[[128 129 128 101 125 130 131 131 127 127 130 130 126 127]
 [129 130 130 101 132 125 128 125 132 128 126 128 131 131]]
:
[[129 130 130 101 132 125 128 125 132 128 126 128 131 131]
 [128 129 128 101 125 130 131 131 127 127 130 130 126 127]]

[[120 107 157 132 111]
 [119 132 123 116 142]
 [116 119 136 119 130]
 [123 123 131 124 127]
 [143 125 128 145 113]]
:
[[120 107 157 132 111]
 [116 119 136 119 130]
 [123 123 131 124 127]
 [143 125 128 145 113]
 [119 132 123 116 142]]

[[153 142 125 108 149 102 139 135 144 134 123]
 [133 117 113 136 130 118 127 114 125 121 122]
 [141 117 141 126 138 130 136 127 136 123 117]]
:
[[141 117 141 126 138 130 136 127 136 123 117]
 [153 142 125 108 149 102 139 135 144 134 123]
 [133 117 113 136 130 118 127 114 125 121 122]]

[[121 126 101 155 125 107 143 110 118 131 115]
 [116 103 145 133 150 139 147 127 121 134 141]
 [121 129 135 118 109 112 142 154 124 117 131]
 [132 130 136 136 147 140 130 136 121 121 127]
 [110 125 113 122 112 119 133 141 150 144 138]
 [142 132 146 147 120 115 115 104 141 108 118]]
:
[[142 132 146 147 120 115 115 104 141 108 118]
 [116 103 145 133 150 139 147 127 121 134 141]
 [132 130 136 136 147 140 130 136 121 121 127]
 [121 129 135 118 109 112 142 154 124 117 131]
 [110 125 113 122 112 119 133 141 150 144 138]
 [121 126 101 155 125 107 143 110 118 131 115]]

[[157 112 112 117 126 112 146 123]
 [114 152 103 131 126 150 119 141]
 [124 116 136 121 153 149 145 106]]
:
[[124 116 136 121 153 149 145 106]
 [157 112 112 117 126 112 146 123]
 [114 152 103 131 126 150 119 141]]

[[129 117 137 137 130 136 119 129 128 119 118 126 136 141]
 [139 124 148 137 135 134 125 129 126 121 142 125 116 126]
 [116 118 146 139 121 127 127 131 150 139 119 124 119 115]
 [134 127 121 145 118 124 135 127 130 128 128 126 142 131]]
:
[[139 124 148 137 135 134 125 129 126 121 142 125 116 126]
 [116 118 146 139 121 127 127 131 150 139 119 124 119 115]
 [129 117 137 137 130 136 119 129 128 119 118 126 136 141]
 [134 127 121 145 118 124 135 127 130 128 128 126 142 131]]

[[120 140 131 130 121 121 121 154 131 116 131]
 [133 127 118 128 124 124 127 116 127 132 127]
 [132 131 123 118 126 126 129 131 125 130 122]
 [129 130 122 119 128 128 130 125 125 128 121]
 [117 129 140 122 128 128 129 138 130 119 122]
 [127 126 130 119 124 124 116 117 131 122 127]
 [131 128 121 143 120 120 131 123 130 134 133]]
:
[[117 129 140 122 128 128 129 138 130 119 122]
 [120 140 131 130 121 121 121 154 131 116 131]
 [127 126 130 119 124 124 116 117 131 122 127]
 [132 131 123 118 126 126 129 131 125 130 122]
 [129 130 122 119 128 128 130 125 125 128 121]
 [131 128 121 143 120 120 131 123 130 134 133]
 [133 127 118 128 124 124 127 116 127 132 127]]

[[113 138 114 122]
 [131 124 149 133]
 [139 143 113 136]
 [138 130 135 118]
 [134 119 146 112]
 [146 138 126 146]
 [142 110 129 155]
 [120 139 137 129]
 [133 121 116 129]]
:
[[131 124 149 133]
 [134 119 146 112]
 [120 139 137 129]
 [138 130 135 118]
 [142 110 129 155]
 [146 138 126 146]
 [133 121 116 129]
 [113 138 114 122]
 [139 143 113 136]]
---
[[125 132 128 130 136]
 [130 127 132 129 139]
 [128 128 128 129 127]
 [130 130 127 132 124]
 [128 128 128 128 128]
 [115 117 121 131 127]
 [113 153 122 125 137]
 [128 128 128 128 128]]
:
[[125 130 128 130 128 115 113 128]
 [132 127 128 130 128 117 153 128]
 [128 132 128 127 128 121 122 128]
 [130 129 129 132 128 131 125 128]
 [136 139 127 124 128 127 137 128]]

[[142 126 115 114 126 123]
 [123 137 139 128 124 124]
 [129 147 130 114 126 152]
 [135 118 134 141 108 110]
 [124 130 137 132 116 123]
 [132 136 129 119 122 131]]
:
[[142 123 129 135 124 132]
 [126 137 147 118 130 136]
 [115 139 130 134 137 129]
 [114 128 114 141 132 119]
 [126 124 126 108 116 122]
 [123 124 152 110 123 131]]

[[129 128 143 130 143 131]
 [132 126 140 132 121 122]
 [129 128 151 130 138 122]
 [124 128 135 127 119 129]
 [126 129 134 127 126 128]]
:
[[129 132 129 124 126]
 [128 126 128 128 129]
 [143 140 151 135 134]
 [130 132 130 127 127]
 [143 121 138 119 126]
 [131 122 122 129 128]]

[[137 113 146 113]
 [130 148 138 143]
 [134 112 138 115]
 [134 122 137 121]
 [116 127 134 126]
 [125 125 114 130]
 [113 158 121 157]]
:
[[137 130 134 134 116 125 113]
 [113 148 112 122 127 125 158]
 [146 138 138 137 134 114 121]
 [113 143 115 121 126 130 157]]

[[129 137 130 141 131 124 118 122 141 136 124 133 121 121]
 [118 130 125 135 141 124 111 114 132 134 114 124 137 108]
 [140 126 121 135 115 130 128 122 133 132 128 149 107 126]
 [131 141 137 126  99 112 126 112 128 134 114 120 123 120]]
:
[[129 118 140 131]
 [137 130 126 141]
 [130 125 121 137]
 [141 135 135 126]
 [131 141 115  99]
 [124 124 130 112]
 [118 111 128 126]
 [122 114 122 112]
 [141 132 133 128]
 [136 134 132 134]
 [124 114 128 114]
 [133 124 149 120]
 [121 137 107 123]
 [121 108 126 120]]

[[145 128 130 110 109 124 117 115 124 133 126 135 126 117]
 [117 123 126 134 119 123 109 124 122 136 116 135 132 124]
 [125 120 128 100 119 120 126 115 119 133 129 131 156 122]
 [141 121 113 135 128 119 133 126 120 112 121 118 123 119]
 [123 114 118 136 112 115 123 117 113 131 108 137 129 115]]
:
[[145 117 125 141 123]
 [128 123 120 121 114]
 [130 126 128 113 118]
 [110 134 100 135 136]
 [109 119 119 128 112]
 [124 123 120 119 115]
 [117 109 126 133 123]
 [115 124 115 126 117]
 [124 122 119 120 113]
 [133 136 133 112 131]
 [126 116 129 121 108]
 [135 135 131 118 137]
 [126 132 156 123 129]
 [117 124 122 119 115]]

[[132 116 105 124 133 128 121 133 128 145 132 130]
 [126 129 150 134 129 123 116 140 127 121 127 129]
 [129 129 132 135 124 125 135 120 118 111 120 130]
 [124 130 131 113 127 148 134 128 131 128 124 127]
 [122 127 141 115 131 127 139 135 117 141 123 126]]
:
[[132 126 129 124 122]
 [116 129 129 130 127]
 [105 150 132 131 141]
 [124 134 135 113 115]
 [133 129 124 127 131]
 [128 123 125 148 127]
 [121 116 135 134 139]
 [133 140 120 128 135]
 [128 127 118 131 117]
 [145 121 111 128 141]
 [132 127 120 124 123]
 [130 129 130 127 126]]
